W =
array([[-40, -39,  26,   4],
       [-16,  26,  -4,   5],
       [-26,  -4,  -1,  -9],
       [-11, -28,  -6, -18],
       [-26,   3,  19,  17]])
Indices start at 1.
(1, 1) -> -40
(1, 2) -> -39
(4, 2) -> -28
(2, 1) -> -16
(2, 4) -> 5
(5, 3) -> 19
(5, 1) -> -26
(3, 3) -> -1
(4, 3) -> -6
(2, 3) -> -4
(3, 1) -> -26
(3, 2) -> -4

M =
[[ 24  22   7   0   7   8  11 -11   8  14  -7   9   2   6 -11  -1]
 [ 15  -1   4   5  -3  11  11  -6   2  13  -2  -5   7  -7   2  18]
 [ 24 -24   6  14 -15  24  21  -9   0  27   1 -23  18 -27  16  53]
 [-22  -7  -6  -4   0 -12 -13   9  -5 -17   4   1  -6   4   2 -14]
 [ 31  52  10  -7  21   3   9 -16  14  12 -13  28  -6  25 -28 -28]
 [ 43  20  13   6   3  22  25 -19  11  31  -9   3  10  -4  -8  22]
 [-35  -5 -10  -8   2 -22 -22  15  -7 -28   5   5 -12  11   0 -30]
 [ 19  47   7  -9  20  -3   2 -10  11   3 -10  28  -9  26 -26 -35]
 [ 14 -20   3  10 -11  16  14  -5  -1  17   2 -17  13 -20  13  38]
 [ 20 -12   5   9  -9  18  16  -8   1  21   0 -14  13 -17   9  36]
 [-31 -28 -10   0  -9 -12 -15  14 -10 -19   8 -11  -3  -7  13  -1]
 [-12 -40  -5   9 -17   5   1   7  -9   1   8 -24   9 -24  22  33]
 [ 31 -14   8  13 -11  26  24 -12   3  30  -1 -18  18 -23  11  49]]
Indices start at 1.
(1, 1) => 24
(4, 14) => 4
(2, 11) => -2
(7, 9) => -7
(3, 8) => -9
(1, 12) => 9
(3, 3) => 6
(4, 2) => -7
(3, 9) => 0
(9, 7) => 14
(7, 1) => -35
(7, 15) => 0
(3, 6) => 24
(8, 7) => 2
(2, 12) => -5
(7, 7) => -22
(9, 14) => -20
(5, 1) => 31
(10, 13) => 13
(1, 8) => -11
(4, 13) => -6
(2, 1) => 15
(4, 12) => 1
(9, 9) => -1
(12, 7) => 1
(13, 4) => 13
(8, 11) => -10
(1, 10) => 14
(4, 6) => -12
(8, 10) => 3
(1, 6) => 8
(4, 5) => 0
(10, 10) => 21
(4, 16) => -14
(1, 9) => 8
(11, 3) => -10
(5, 3) => 10

X =
[[ 32  24 -20 -20   5  47]
 [ -7  29 -31  -6   2  19]
 [  9  -2  36 -20  31  15]
 [ -4   7 -27 -11 -40  -8]
 [-20  12 -13   3 -20  -7]
 [-12 -18   3 -17  -4  -9]]
Rows and columns are counted from 1.
row 1 col 1 = 32
row 2 col 2 = 29
row 3 col 5 = 31
row 5 col 3 = -13
row 6 col 6 = -9
row 6 col 4 = -17
row 5 col 6 = -7
row 1 col 5 = 5
row 1 col 3 = -20
row 4 col 1 = -4
row 2 col 6 = 19
row 2 col 4 = -6
row 2 col 5 = 2
row 1 col 4 = -20
row 3 col 4 = -20
row 5 col 4 = 3
row 3 col 1 = 9

x =
[[-46  43 -36 -25 -12 -41]
 [ 23 -18 -27 -17   7 -21]
 [-16 -34  11  28  -6   9]
 [ -7 -32  27  18 -21  19]]
Indices start at 1.
(1, 1): -46
(4, 6): 19
(4, 4): 18
(2, 4): -17
(1, 3): -36
(3, 3): 11
(3, 5): -6
(3, 6): 9

m =
array([[ 18,  28,  -9,   3,   5,  18],
       [  4,  19,  20,  28,  19,  19],
       [ 18,  34,  18,  18,  13,  29],
       [ 16,  20,  38,  -2,  14,  20],
       [ 18, -29,  33,  46,  23,  25],
       [ 40,  27,  20,  36,  31,  23],
       [ 40, -23,  26,   4,  14,  25],
       [ 10,   7,   8, -26,  23,  21]])
Rows and columns are counted from 1.
(1, 1) -> 18
(5, 3) -> 33
(2, 2) -> 19
(8, 2) -> 7
(4, 1) -> 16
(3, 5) -> 13
(8, 3) -> 8
(6, 6) -> 23
(2, 3) -> 20
(1, 6) -> 18
(5, 6) -> 25
(3, 1) -> 18
(3, 4) -> 18
(6, 4) -> 36
(2, 1) -> 4
(7, 1) -> 40
(1, 4) -> 3
(4, 3) -> 38
(4, 5) -> 14
(4, 2) -> 20
(8, 1) -> 10
(1, 2) -> 28

data =
[[-31  25  23   3 -24  17   0 -54]
 [ 19 -26 -23 -26  32  -1 -23  21]
 [-40   5   1 -13 -27  41 -12 -23]
 [ 33 -32  -3 -17  36 -15 -20  15]
 [ 14 -37 -29  -7  -3  -1 -29  41]
 [-21  -9  -1   4 -33  24 -10   7]
 [ 36 -34  -9 -18  37 -16 -21  26]
 [  8 -25 -30 -29  23   9 -27  21]
 [ 38 -35  -8 -15  36 -19 -23  28]
 [ 17  -1  18  33 -25 -27  -8   6]
 [ 38 -19  23  19   6 -34 -11  13]
 [ 13 -34 -24   1 -11  -5 -26  37]
 [ 12 -27 -31 -26  23   3 -28  24]
 [-18  14  23   5 -17   4  -5 -51]
 [-12 -29 -28 -17 -14  24 -29  21]
 [ 15 -13   5  27 -28 -17 -11  24]]
Rows and columns are counted from 1.
(1, 1) -> -31
(1, 7) -> 0
(11, 1) -> 38
(8, 2) -> -25
(16, 7) -> -11
(15, 7) -> -29
(2, 1) -> 19
(5, 5) -> -3
(10, 4) -> 33
(8, 4) -> -29
(14, 3) -> 23
(4, 4) -> -17
(12, 1) -> 13
(11, 4) -> 19
(14, 6) -> 4
(5, 6) -> -1
(9, 4) -> -15
(10, 1) -> 17
(7, 1) -> 36
(15, 1) -> -12
(14, 7) -> -5
(5, 2) -> -37
(10, 2) -> -1
(15, 4) -> -17
(11, 5) -> 6
(15, 8) -> 21
(4, 6) -> -15
(11, 2) -> -19
(5, 4) -> -7
(9, 3) -> -8
(9, 7) -> -23
(16, 5) -> -28
(9, 6) -> -19
(11, 8) -> 13
(14, 8) -> -51
(4, 2) -> -32

grid =
[[ -11.927   19.903   26.740   13.277   -5.741  -71.138   40.059]
 [  -8.092   11.697   16.986    4.485   -3.017  -56.675   22.796]
 [  61.501  -47.897  -70.243  -54.163   46.427  205.782 -131.583]
 [  -2.942    2.341    5.616   -5.188    0.642  -37.253    2.673]
 [ -30.913   92.451  111.631  109.277  -19.230 -142.739  190.301]
 [ -34.586  121.093  147.001  159.750  -21.839 -156.589  252.900]
 [  16.773  -22.223  -26.613  -29.277   14.649   37.100  -54.366]]
Indices start at 1.
(1, 1) = -11.927
(7, 7) = -54.366
(3, 4) = -54.163
(7, 5) = 14.649
(1, 6) = -71.138
(2, 1) = -8.092
(3, 7) = -131.583
(2, 7) = 22.796
(5, 1) = -30.913
(5, 4) = 109.277
(4, 4) = -5.188
(5, 3) = 111.631
(1, 3) = 26.740
(6, 6) = -156.589
(1, 7) = 40.059
(3, 5) = 46.427
(3, 1) = 61.501
(2, 6) = -56.675
(2, 2) = 11.697
(5, 5) = -19.230
(3, 3) = -70.243
(7, 2) = -22.223
(4, 2) = 2.341
(4, 5) = 0.642
(6, 4) = 159.750
(3, 2) = -47.897
(4, 7) = 2.673
(2, 4) = 4.485
(6, 5) = -21.839

A =
[[ 34 -31 -30  12   9   8   4 -23 -26]
 [-25 -10  -4  12   9 -10   7 -49 -27]
 [ 23 -33 -25  11   8   2  10 -30 -27]]
Indices start at 1.
row 1 col 1 -> 34
row 2 col 3 -> -4
row 3 col 4 -> 11
row 3 col 9 -> -27
row 1 col 8 -> -23
row 3 col 6 -> 2
row 2 col 7 -> 7
row 2 col 4 -> 12
row 2 col 6 -> -10
row 3 col 1 -> 23
row 3 col 5 -> 8
